[128 = 0]

ketensugad: [161 119 144  81 109  87 168  80 127 146 123 165  87 105 137 107  79 101
 103 142  82  84]
ruvazluzev: [173  99 125  77 167  90 114 108 135 157 104 123 116 165 150 173  76 104
 111 122 137 156]
ketensugad: [146  64 208  90 121 113 145 112 134 138 162 153  81 177 109 138  83 142
 180 166 113 169]
dumpuv: [105 126 126  98 130 120  89 117 153 155 120 135 105 108 117  72 157 104
 128 169 103  69]
logumub: [106 137 118 129  96 117 144 140 124 121  89 132 149 116 128 101 144 133
 141 118 137 117]
ruvazluzev: [173 178  83 195  75 150 142 126  50 116 182 140 139  70 155 132 149 128
 124  86 125  93]
dumpuv: [145 201 105 131 106 105  54 146  82 153  69  64 112 139 194 100 136 139
 121 151 118 144]
palebdume: [ 59 134 115 132 123 157 105 127 114 118 104 151 119 108 101  98 147 159
 172 147 141 119]
logumub: [ 92 153 121  80 163 109 123 125 143 105  87 120 140 116 124 127 113 126
 133 127 109 133]
ruvazluzev: [130 124  58 129 163 150 168 120 146 129 135 139 199  78 117 132 138  87
  79  85 133  60]
logumub: [127 109  90 182 109 200 161 133 101 145 162 108 166 122 147 146 154 155
  90 135 160 107]
ruvazluzev: [154 143 180 148  85 101 109 145 102 136 103 123  90 168 131  83  99 148
 184 144 115 175]
ketensugad: [126 110 168 112  62 113 138 175 119 142 103  80 137  96 145 104 126 103
  98 139  69  90]
dumpuv: [124 145 158 148 142 138 101 158 163 134 133  91 132 143 111  73 142 118
 126 155  95 123]
dumpuv: [118  96 136 121  40 147 145 102  98 186 115 115  77 121 180 102 147 155
  73 209 121  73]
ruvazluzev: [108 120  93 108 152 143 132 122 120 108 152 136 157 104 130 181 148 128
 129 105 148 122]
ketensugad: [108 127 102 146 104 152  98 101  93 153 123 160  77  85 123 112 130 132
 110 146 128  79]
logumub: [162 122 138 169 103 146 123 152  93 133 162 110 126 118 136 151 118 123
 115 109 118 133]
logumub: [ 97 163  84 160 108 134 103  86 146 151 101 154  79 123 144  88 191 148
  83 166 170  88]
logumub: [152  85 127 134 137 171 237  72 129 124 194 158 139 151 139 177 101 165
  93 144 153 136]
dumpuv: [126  70 153 100 160 102  71 176 201 160 112 100 146 153  96 121 154  68
 121 126 127 117]
dumpuv: [123  79 187 109  99 134 164 159 176 149 136  72 145 157 141 114 145 125
  86 178  99 117]
palebdume: [146 122 103 154  84 128 138  85  89 154 119 173  79 129 149 135 124 150
 116 134 168 120]
palebdume: [143 146 157 122 121  68 106 136 173 135  75 112 102 184 143 110 139 124
 122 135 146 172]
ketensugad: [113 140 123 138 104 147 106 110 102 165  87 122  92 143 145  73 116 161
 132 186 129 119]
logumub: [152 111 157  76 127  89 160 136 123 108 138 126 162 164 140 153 113 133
 194 114 131 178]
ruvazluzev: [137 103 121 139 136 128  92 121 139 150 141 140  97 136 124 154 144 115
 107 127 153 125]
ketensugad: [148 153  89 185 139 148 124 140 116 138 107 130 158 123 115  92 116 119
 126  97 143 119]
palebdume: [109 115 117 173 122 167 114 158 123 148  95 112 144 124 107  95 119 131
 118 128 134 115]
ketensugad: [126 123 181 115  61  96 117 130 116 108 187 158  64  65 117 133 161 101
 132 128  72  83]
ruvazluzev: [ 76 116 171 111 101 148 153 118 118 107 138 144 100 120 111 112 123 170
 163 170 106 133]
palebdume: [123 136  99 189 129 190 162 135 115 133 122  91 162 154 152 144 129 174
  82 136 166 152]
palebdume: [132  82 171 118 159 134  83 134 194 166 163 106  94 169 112 119 154 106
 101 182 120 121]
logumub: [115 165 123 116 103 118 132 169 125 119  98  69 186 126 161  95 164 132
 137 135 111 124]
dumpuv: [112 142 126 121 138 140 119 149 109 135  69  86 144 131 138 114  82 139
 118 137 106 143]
dumpuv: [121 106 130 114 148 136 140 118 155 139 131 136 132 130 112 115 122 118
 116 143 122 108]
dumpuv: [155 181 127 192 111 133  93 140 103 133 122 109 104 145 143  99 131 144
 129 128 132 153]
dumpuv: [109 146 113  98 143 135  89 151 105 100 172  95 160 111 151 178 179 133
 161 121 128 141]
ketensugad: [ 95 105 150 130 154 170 108 166 116 107 144  83 148 152 125 189 122 162
 146 131 139 189]
palebdume: [112  88 123  88  99 139 208 122  93 115 123 138 183 137 146 157 114 166
 173 126 153 147]
ketensugad: [154  93 159 111 114  98 125 153 151 147 126 119 142 157 123 111 134 103
 153 129 126 133]
ruvazluzev: [150 139 160 163  92 117  88 147 112 145 122 122  86 134 123  92 122 122
 140 137 109 132]
ketensugad: [128  86 111 132 172 143  99 141 146 137 142 134 154 164 107 167 143 125
 157 108 183 161]
dumpuv: [141 111 125 101 135 119 194 101 135 112 145 145 149 137 141 168 113 136
 116 116 141 139]
ruvazluzev: [162 158 130 117 151  78 142 159 204 119 120  85 187 142 137 103 165  74
  89 101 110 116]
logumub: [155 123 127 152  87 140 135 163 116 143 156  79 166 136 166 135 174 127
 109 131 134 120]
logumub: [193 115 148 116  86  83 171  88  98 116 183 161  90 164 177 210 131 150
 139 112 167 182]
palebdume: [109 139  98 107 118 137 140 138  79 120  89 110 181 153 161 136 127 175
 192 128 166 171]
ketensugad: [142 175  83 108 138 103 138 111 131 135  87 112 150 106 162 108 125 107
  82 120 114  93]
logumub: [104 158  94 115 139 110  58 112 156 150 106 120  98 140 153 114 200 128
 109 162 161 112]
ruvazluzev: [156  61 214  87 101  70 129 105 199 147 188 162  43 145 112 143 153  85
  98 162 102 106]
palebdume: [189 150 101 142 130 105 132 121 115 143 126 125 140 133 153 129 113 104
 109  99 132 125]
dumpuv: [173 154 178 119  92  62 172 136 171 105 148 113 133 161 154 115 161 116
 124 123 113 151]
ruvazluzev: [126 139  80 134 151 148 128 117 100 123 122 127 153 134 147 166 126 150
 131 111 168 150]
palebdume: [155 197 129 100 170  77 100 127 150  95 139 101 132 143 155 144 144 113
 131 113 110 163]
ruvazluzev: [ 78 152 181 126  91 139  70 176  77 100 123 102  95  88 110 105 119 146
 189 145  64 140]
ketensugad: [ 99  64 131  99 133 145 167 129 148 131 121 128 149 125 120 177 118 128
  95 126 143 122]
logumub: [126 172 110 123  46  96 141 166 145 142  98  58 194 155 206  66 252 143
 127 165 153 107]
palebdume: [109 197  77 111 150  79  99 127 140 115  45 153 169 136 117  43 153 122
 209 104 156 131]
palebdume: [116  83 130 142 109 133 178 143 158 143  89 157 166 116  81  71 112 104
 129 110 129  85]
[121  76 126 112 150 147 138  93 125 143 141 169 100 135 108 161  95 136
 129 137 148 130]	ketensugad
[142 131 152 105 133 113 125 118 130 146 100 105 101 148 146 119  84 130
 103 158 100 140]	ruvazluzev
[132  99 184 154 128 106  92 213 168 113 116  91 154 153  88 138 135  95
 149  83 123 174]	dumpuv
[144 158 156 126  77  56 121 111 159 128 103 149  57 109 140 106 150  98
  78 126 106 102]	logumub
[165  64 132 181 121 188 142 153 115 157 199 110 150 125 119 168 124 113
  89 117 133 110]	logumub
[140 104 145 129 123 117 119 152 142 132 140 125 142 142 116 130 143 112
 149 116 135 137]	ketensugad
[169 124 133 148  94 132 193 105 114 125 166 123 129 160 175 172 135 160
  96 133 156 157]	dumpuv
[115 117 112 139 108 141 132 130 106 140 100 140 136 126 124 111 122 142
 148 128 147 123]	palebdume
[119 140 111 122 126 144 185 105  86  97 126 146 150 129 142 160  95 173
 154 114 147 162]	logumub
[107 174  88 150 165 164 138  37 111 122 134 184  63 141 134 124 110 191
 118 170 164 142]	logumub
[120 188 153 167  19 114  90 164  50 112 117  95  87 101 175 111 168 164
 154 138 108 142]	dumpuv
[141 199 120 119 139 102 149 116 133  98 120 109 141 127 156 112 129 134
 117 125 105 139]	ketensugad
[140 142 152 131 122 113 124 151 124 113 121  94 124 134 144 157 113 127
 108 115 111 159]	palebdume
[115  96 120 153 145 191 139 187 122 144 113  62 213 146 122 120 113 138
 127 130 129 137]	palebdume
[ 95 162  97 141 125 145 136 123  87 100  93 133 126  82 131 153 100 146
 107 100 123 128]	logumub
[149  84 135 128 104 120 181 117 147 151 118 147 139 151 128 121 118 124
 112 129 149 119]	palebdume
[125 157 123 156 113 132 161 147 150 112 132 121 170 108 117  77 159 117
 122 116 112  97]	ruvazluzev
[130 134 150 103 127  84 111 125 142 123 106 150 106 138 114 105 121 116
 166 125 121 140]	logumub
[143 172 151 127 101 104 162 142 125  95 141 106 152 132 150 110 145 139
 148 124 104 146]	ruvazluzev
[119 119 132 124 102 147 231 135 121 105 120 121 195 123 133 114 107 151
 132 121 118 125]	logumub
[150 118 120 121 135 114 171 161 143 108 127 107 190  92 123 160 110  80
  84  65 102 107]	ketensugad
[138 197  52 117 190 109 155 106 159 102  97 115 192 130 158 140 145 119
  87  90 156 131]	ketensugad
[128 138  95 126 155 131  96 139  98 122 108 118 153 146 140 166 121 142
 162 101 166 173]	ruvazluzev
[133 101 136  89 162 156 165 114  83 120 127 112 123  90 133 201  13 125
  75 116  70 130]	ketensugad

nik-bulek: [138 101 119 149 115 123 152 109 117 123 164 148 131 119 155 129 108 126
 140 132 147 111]
nik-bulek: [134 146 137 126 101 145 131 148 107 143 137 102 144 114 113  98 127 164
 147 123 124 158]
nik-bulek: [104 114 133 120 111 158 131 105  95 128 140 150 129 109 130 119 107 115
 146 126 144 141]
kuz-koru: [159  90 167 103 160 104 104 141 181 142 124 114 128 118 161 176 154 110
  89 109  90 166]
nelu-dez: [ 95 173 119 111 150 140 111 102 140 105 147 160 106 149 146 149 104 117
  89  98 115  70]
nik-bulek: [174 211 116 160 108  54 143 176 159 100 117 135 108 181 119 194 131 116
 102 150 143  35]
kuz-koru: [ 94 133 107 143  96 160 140 103  71 115 134 144 129 108  90  92  90 124
 172 135 164 103]
kuz-koru: [153  65 181 131 103 154  63 147  56 111 111 100 110  26  98 164  92 127
 141 122  83 198]
nelu-dez: [105  90 141 122 121 149  94 107 137 125 148 120 131  74 119 134 103  94
 144 109 110 131]
nelu-dez: [115 106 104 149 121 138 143 106 110 123 140 136 132 119 124 100 114 128
 154 140 148 113]
nik-bulek: [ 81 174 169  48 149 174 107 107 139 144 137 144 132 134 130 132 118 119
  89  60 109 145]
kuz-koru: [148 198 121 126 137 103 141 154 153 127 136 116 129 173 130 128 139 167
  97 110 119  88]
kuz-koru: [100 202 120 109 114 156 143 135 112 135 126 159 121 181 159 118 143 150
 112 139 137 141]
nelu-dez: [175 128 138 130 122  82 166 165 157 155 107 107 150 159 121 130 170 134
 134 147 152 149]
gar-lov: [145 123 178 109  85 101  85 188 221 170 114  59 161  89 102 165 170  69
 154 138  95 181]
kuz-koru: [114 121 127 120 137 138 136 106 105 117 121 179 108 147 162 153 124 107
 110 140 144 132]
gar-lov: [125 140 101 114 183 115 176  98 156 135 140 162 129 200 177 108 151 154
  88 115 147 102]
nelu-dez: [152 135 148 113 126  90 142 151 179 148 121 108 148 141 112 147 150 105
 126 119 138 121]
kuz-koru: [119 119 101 135 141 106 156 114 188 145 142 114 155 149 119  93 146 114
 147 128 149  93]
nik-bulek: [101 179 142  81 138 132 128 137 171 152 106 122 142 163 109 123 155 110
 115 109 132 132]
nik-bulek: [155  66  92 179 180  68 117 106 155  80 108 162  84 142 161 194 129  82
  95 166 124  61]
gar-lov: [122 126 103 120 197 115 114 126 188 136 104 102 128 166 136 102 174 151
  94 122  93 128]
gar-lov: [191 122 108 161 162  56 154 169 136 121  63  95 125 168  81 128 168 154
 122 161 144 107]
gar-lov: [ 89 106  99 149 105 139 134  89 156 124 172 160 131 120 163 128 112  77
 156 148 148  92]
nik-bulek: [106  89 148 103 142 177 111  89  92 127 161 143 125  87 153 115  96 142
 118  88 107 162]
nelu-dez: [102 199 102 128 138 159 121 131  76 106 103 153  98 171 133 111 127 175
 102 140 120 120]
gar-lov: [ 62  74  69 155 144 162 126  54 161 120 181 158 130 117 175  85 112  96
 154 141 132  91]
gar-lov: [126  72 127 140 122 146 126 113 109 135 140 108 143  83 114  93 116 136
 162 127 127 155]
gar-lov: [ 99 172 112 116 169 128  76 138 187 119 102 114 107 158 135 142 157 121
  86 128  76 110]
kuz-koru: [100 187 140  77 142 143 146 120 157 147 135 177 124 195 191 148 155 118
  81 116 135 143]
nik-bulek: [187  58 123 168 169 116 101 139 121 117 150  77 121  86 158 112 130 209
 106 117  60 160]
kuz-koru: [161 146 126 131 154  87 135 147 175 128 132 109 130 156 136 143 146 145
  98 114 113  98]
gar-lov: [104 152 109 125 147 165 140  89  55  98 143 179 100 146 150 114  89 167
 102 109 137 101]
nelu-dez: [116 143 118 117 148 105 145 105 190 128 155 157 129 164 161 152 131  91
 103 112 140  72]
nelu-dez: [182  92 165 121 143  76 143 114 158 116 180 124 138  93 122 179  82 108
 104  59 131  60]
nelu-dez: [119 129 138 113 118 116 124 141 181 151 116 108 149 129 109 131 153  88
 145 134 134 137]
[122 105 113 147 125 133 133 110  92 110 121 151 114 120 124 129 111 117
 141 147 147 117]	kuz-koru
[123 160 116 128 162 148 119 103  83  89 151 178  85 154 186 152  97 171
  66 106 103  97]	nelu-dez
[ 99 125 156  89 124 164 118 113 113 139 125 166 120 128 165 151 131 101
 113 125 127 179]	kuz-koru
[136 179 137 121 122 134 122 148 103 119 125 136 113 146 137 143 124 157
 102 122 115 129]	kuz-koru
[128 136 132 145  80 150 134 130  68 118 144 139 126 101 119 123  95 139
 157 138 145 133]	nik-bulek
[145 142 141 128 114 125 124 154 101 130 104 100 133 114  82 118 126 148
 141 125 128 141]	nelu-dez
[140 164 137 119 143 125 129 132  93 104 116 178  90 167 173 180 124 139
  74 131 124 124]	kuz-koru
[119 143 148  98 149 138 117 105 131 116 156 156 115 129 156 160 101 122
  86  81 112 104]	nik-bulek
[133 210 104 151  96 135 132 170 105 127 126  92 133 150  98  83 133 196
 142 140 120 116]	kuz-koru
[113  86 137 121 152 160  95 101  93 112 128 139 109  92 139 133 106 131
 114 113 101 152]	nik-bulek
[ 84 122 143  82 144 165 121  96 134 143 128 147 134 126 131 117 126 103
 122 101 131 151]	nik-bulek
[ 83  89 167  66 130 202 118  87 149 176 197 121 166  84 180  81 122 139
 132  65  98 212]	gar-lov
[146 221 138 125  85 108 141 179 132 134 122 109 137 157  97 137 133 146
 130 128 139 103]	nik-bulek
[154 120 144 148 100 139  86 178 104 134 109  67 130  81 103 115 140 170
 148 147  81 194]	kuz-koru
[ 90 122 138 103 111 163 132  96 150 146 182 154 143 117 176 124 115 103
 133 108 130 141]	gar-lov
[120 158 125 147 104 117  81 156 141 106 101 115 107 114  99 168 126  91
 133 155 107 103]	gar-lov
[ 78 202 152  77 103 154 130 111 115 122 128 183 119 150 116 165  99  73
 114 101 160  93]	nik-bulek
[ 97 137 121 115  85 141 182 113 140 164 147 146 166 146 124  88 137  96
 180 142 192 135]	nik-bulek
[108 177 125  88 166 158 169  88  91 122 158 195 113 190 189 119 112 175
  70  85 143 113]	gar-lov
[ 65 159 127 120  64 216 116 120  24 129 116 161 118 106 121  91 106 136
 172 161 147 194]	kuz-koru

fas-duki: [124 149 137 134 137 122 119 189  38  92 112  84 113 156 140 117 101 125
 113 133 143 126]
dukis-fadit: [149 152 152 138 135 129  92  43 157 129 132 160 101 141 108 109 114 146
 152 123 144 141]
seros-goro: [ 93 136 134 103 152 140 118 131  96 146 114 112 136 122 116 167 141 124
 100 137 123 113]
vafuv-zenam: [127  97 139 122 127  91 103 154 127 126 174 147 149 121 139 123 114  99
 120  92 130 119]
fibul-safus: [164 108 135 139 114 132 156 176 139 136 118 103 172 117 125 124 156  86
 100  91 117 115]
seros-goro: [ 77 157 136 119 166 115 196 165 126 137 101 182 165 137  91 146 181 175
 103  87  71 127]
vafuv-zenam: [139 149  66 126 121 178 151 116 130 104  73  73  84 117 157 131 148 106
 129 169 122 136]
seros-goro: [143 133 146 126 142 138 132 164 100 105 112  94 137 159 140 144 124 139
 127 147 139 129]
fibul-safus: [127 117 196 136 145  80 133  65 180 112 138 133 135 137  87 170 132 209
 187 153 177 162]
dukis-fadit: [ 95 125 139 132 128 110 159  92 182 140 146 197 143 130 112 142 147 225
 161 145 105 151]
dukis-fadit: [ 97 105  94 129 102 145 129 114 151 144 166 177 146 108 164 111 173 197
 123 152  59 128]
vafuv-zenam: [103 129 126 117 135 128 130 155 110 145 144 156 137 138 128 121 119 133
 122 127 110 114]
fibul-safus: [143 125 118 139 108 148 159 150 140 152 117 127 143 123 121 107 138 115
 123 126 114 118]
dukis-fadit: [129 123 104 129 117 142 142 138 130 139 129 113 108 118 128  85 135 100
 148 146 124 113]
seros-goro: [170 102 136 133 106 158 102 138 138 124 143 118 172 140 174 151 138 148
 100 138 109 130]
fas-duki: [106 140  96 121 136 128 140 122 135 110 123 152 114 125 145 133 141 147
 127 126 102 139]
seros-goro: [160 132 139 153 106 149 115 103 121 111 129 102 110 144 141  87 133 171
 158 171 134 137]
seros-goro: [140 161 101 126 152 144 129 112 128  84 100 133 107 138 150 110 170 120
 112  98  89 136]
fibul-safus: [194 152 146 155 133 156 133 158 100  88 106  95 130 169 140  51 167 117
 125 107 103 119]
vafuv-zenam: [ 63 152 111 113 153 118 184 183  94 129 109 152 125 141 113 141 130 165
 130 139 105 127]
fas-duki: [123 103 154 103 157 117  96 114 120 123 141  69 124 113 117 141 157  87
 139 142 154 107]
dukis-fadit: [ 95 119  94 119 122 155 121 127  88 133 129  75 102  93 140  90 185 119
 125 170  98 102]
fibul-safus: [146 144 167 146 134 119 133  60 168 124 102 134 143 122  93 160 160 173
 125 107 135 154]
fibul-safus: [153 187  91 118 170 163 112  99 122  77  83 140  90 153 154 103 163  87
  99  79  85 131]
fas-duki: [166 107 173 144 123 111  96 117 144  95 155 139 179 142 155 153 155 181
 107 100 112 148]
vafuv-zenam: [134  92 193 110 154  94 131 181 137 163 161 132 187 141  88 144 120  84
 129  95 152  97]
dukis-fadit: [171 148 108 134 127 173 170 156 155 124  88 132 138 161 144 124 129 119
 125 130 111 132]
fas-duki: [174  84 165 173  65 101 137 144 139 150 136  81 175  89 107 134 119 118
 112 109 167 136]
fas-duki: [162  61 225 151  84  88 115 137 163 201 184 127 208 116  76 154  83 139
 141 128 192 118]
fibul-safus: [171 103 157 103 177 108 170 142 223 108 114 125 175 141 113 182 169  76
 143  83 141 131]
fibul-safus: [ 99 105 112  80 161 116 110 145 144 133 151 142 135 123 145 180 113  77
 121 121 133 114]
fas-duki: [107 128  98 127 118 125 148 125 133 138 116 121 110 100 121 132 127 112
 130 134 132 130]
vafuv-zenam: [125 129 101 130 124 124 159 170 110 115 100  98 133 106 132 136 146  88
  97 100 119 126]
dukis-fadit: [ 67 120 130 132 125  86 158  96 155 134 162 174 102 120 103 110 126 220
 201 177 132 147]
seros-goro: [128 145  98 130 135 102 125 153 119  73 135 167 105 154 169 127  88 133
 130 100 123 155]
seros-goro: [151 116 130 133 120 154 137 118 150 145 130 109 133 122 121  88 166 115
 143 144 114 110]
fas-duki: [123  88 114  99 133 154  93 166 118 139 181 131 158 130 176 104 165 106
 111 140  76  89]
dukis-fadit: [111 139 118 139 123 129 179  98 171 144 117 150 104 122  95  95 145 168
 182 160 125 136]
fibul-safus: [112  80  81 125 111  74 196 205 163 120 131 112 152  68 131 147 145  49
 114  73 128 128]
seros-goro: [108  98  90 104 122 106 112 176 133 131 178 172 126 130 170 134  68  87
 132 120 130 121]
dukis-fadit: [146 190 104 142 134 179 130 116  78  70  57  89  87 169 164 145 124 182
 115 168 122 160]
vafuv-zenam: [131 111  88 103 137 153 129 160 137 115 143 118 114 141 172 114 130  97
 148 161 113 113]
fas-duki: [157 107 182 140 112 115  77 110 122 131 147 122 178 129 135 184 111 155
  88 109 148 141]
fibul-safus: [127 123 119 135  96 166 138 149 117 179 134 135 135 133 126 102 103 138
 133 170 122 109]
fas-duki: [117 119 168 121 142 100  83 128  86 103 138  99 144 131 136 186 116 150
 103 125 155 139]
vafuv-zenam: [108 125 128 129 131 104 145 163 100 124 121 112 140 109 116 136 142 111
 104 100 124 123]
vafuv-zenam: [140 154 117 145 103 155 108  84 123 152 107 143 118 117 122 127 110 127
  96 115 124 134]
seros-goro: [117 104 109 104 124 172  97 181 102 129 169 154 170 161 206 148 134 176
  97 167  67 113]
fas-duki: [ 93 129 110 103 160 122 159 125 162 132 142 163 106 136 116 101 149 133
 179 148 110 117]
vafuv-zenam: [128 135 132 156 117 122 151 132 102  94 110  93 132 114 127  98 194 176
 119 124  98 139]
seros-goro: [115  86 132  97 134 117 129 241  97 135 169 122 159 164 164 163  58 103
 138 162 155 108]
dukis-fadit: [135 147 115 128 133 150 127 140  99 102 105 102 110 148 150 130 124 138
 126 151 127 134]
dukis-fadit: [118 110 148 109 149 128 134 129 158 143 149 150 157 137 122 140 156 146
 140 135 110 117]
vafuv-zenam: [135 136 137 142 131 138 165 151 128 116 115 127 145 145 125 105 170 172
 135 134  98 130]
fibul-safus: [ 98  81 160 100 133 106  88 151 110 157 179 121 162 120 131 175 104 124
 122 149 151 108]
[133 112 132 117 124 124 100 125 130 137 131 120 151 113 139 185 110 101
  90 109 143 130]	seros-goro
[182 116 158 140 113 104  83  99 169 155 157 174 150 124 112 122  76  55
 106  47 157 125]	dukis-fadit
[143 102 193  94 172  85  50 156 109 104 189 147 156 181 150 175  62 104
 130 105 173 121]	dukis-fadit
[117 122 109 110 145 143 150 194 116 119 145 145 136 161 157 100 138 131
 142 146  92 109]	seros-goro
[ 99 131  99 111 135 155 131 154  93 135 126 112 114 127 143 111 145 121
 124 159 103 107]	vafuv-zenam
[158 142 133 152 113 140 149 160 131 125 133 171 145 166 139  86 115 162
 133 116 102 134]	fas-duki
[146 143  85 159 112 103 169 161 114  69  98 103 100 109 142  80 152  98
 121  80 115 147]	fibul-safus
[109 148  85 150 101 139 154  97 126 124 116 124  64 114 123  64 125 161
 179 179 128 140]	dukis-fadit
[128 151  98 111 143 154 123 111 141 128 108 147 109 139 142 146 113 105
 119 127 121 130]	fibul-safus
[ 99 116 137 132 126  97 177 130 154 157 121 129 139  93  77 134 149 126
 142 117 138 126]	dukis-fadit
[ 75 104  97 127  89 107 133 148 118 161 149 161 149  87 141 184  89 155
  93 131 124 140]	fas-duki
[100 151 125 136 134 121 165 113 108 123  85  85  95 108  89 126 149 142
 146 152 147 135]	dukis-fadit
[160 128 131 130 125 132 111 138 134 124 135 140 133 147 143 125  96 100
 121 109 138 128]	dukis-fadit
[119 131 123 117 123 185  67 129  61 112 147 105 122 166 195 134 127 206
 118 214 100 123]	seros-goro
[ 83 175 128 150 131 105 141  83  96 113 115 152  67 133  93  85 115 202
 170 152 137 151]	seros-goro
[139 105 163 118 136 101  57  91 120 150 168 117 128 102 104 112 118  51
 114  85 158 101]	dukis-fadit
[133 134 133 119 140 143  82 113 100 108 137 119 121 145 157 134 129 140
 115 139 120 127]	dukis-fadit
[121 136 126 132 122 128  88 103  92 114 128 112 116 116 142 136 130 138
 101 124 125 134]	dukis-fadit
[109 120 152 129 112 164 105 109  97 164 140 109 142 131 126 130 144 198
 129 198 117 115]	seros-goro
[134 118 139 154  84 145  98  62 135 156 150 125 114 110 122  94 128 184
 152 177 134 133]	seros-goro
[153 147 149 157 109 161 114 122  86 142 118 115 146 130 118  69 174 146
  90 109  86 110]	fibul-safus
[ 63 111  88 100 151  92 156 137 149 128 160 163 102  99 122 102 156 113
 163 126 103 116]	fibul-safus
[124 119 135 132 130  57 138 137 164 104 146 183 138 127 124 171  73 123
 132  68 160 163]	vafuv-zenam
[150 148 119 126 148 150 117 156  78  87 107  76 103 149 149  86 153  93
 122 129 117 113]	fas-duki
[ 88 176 151 125 132 179  89  35 106 183 127 175  92 158  97 116 102 230
 155 209 123 125]	vafuv-zenam
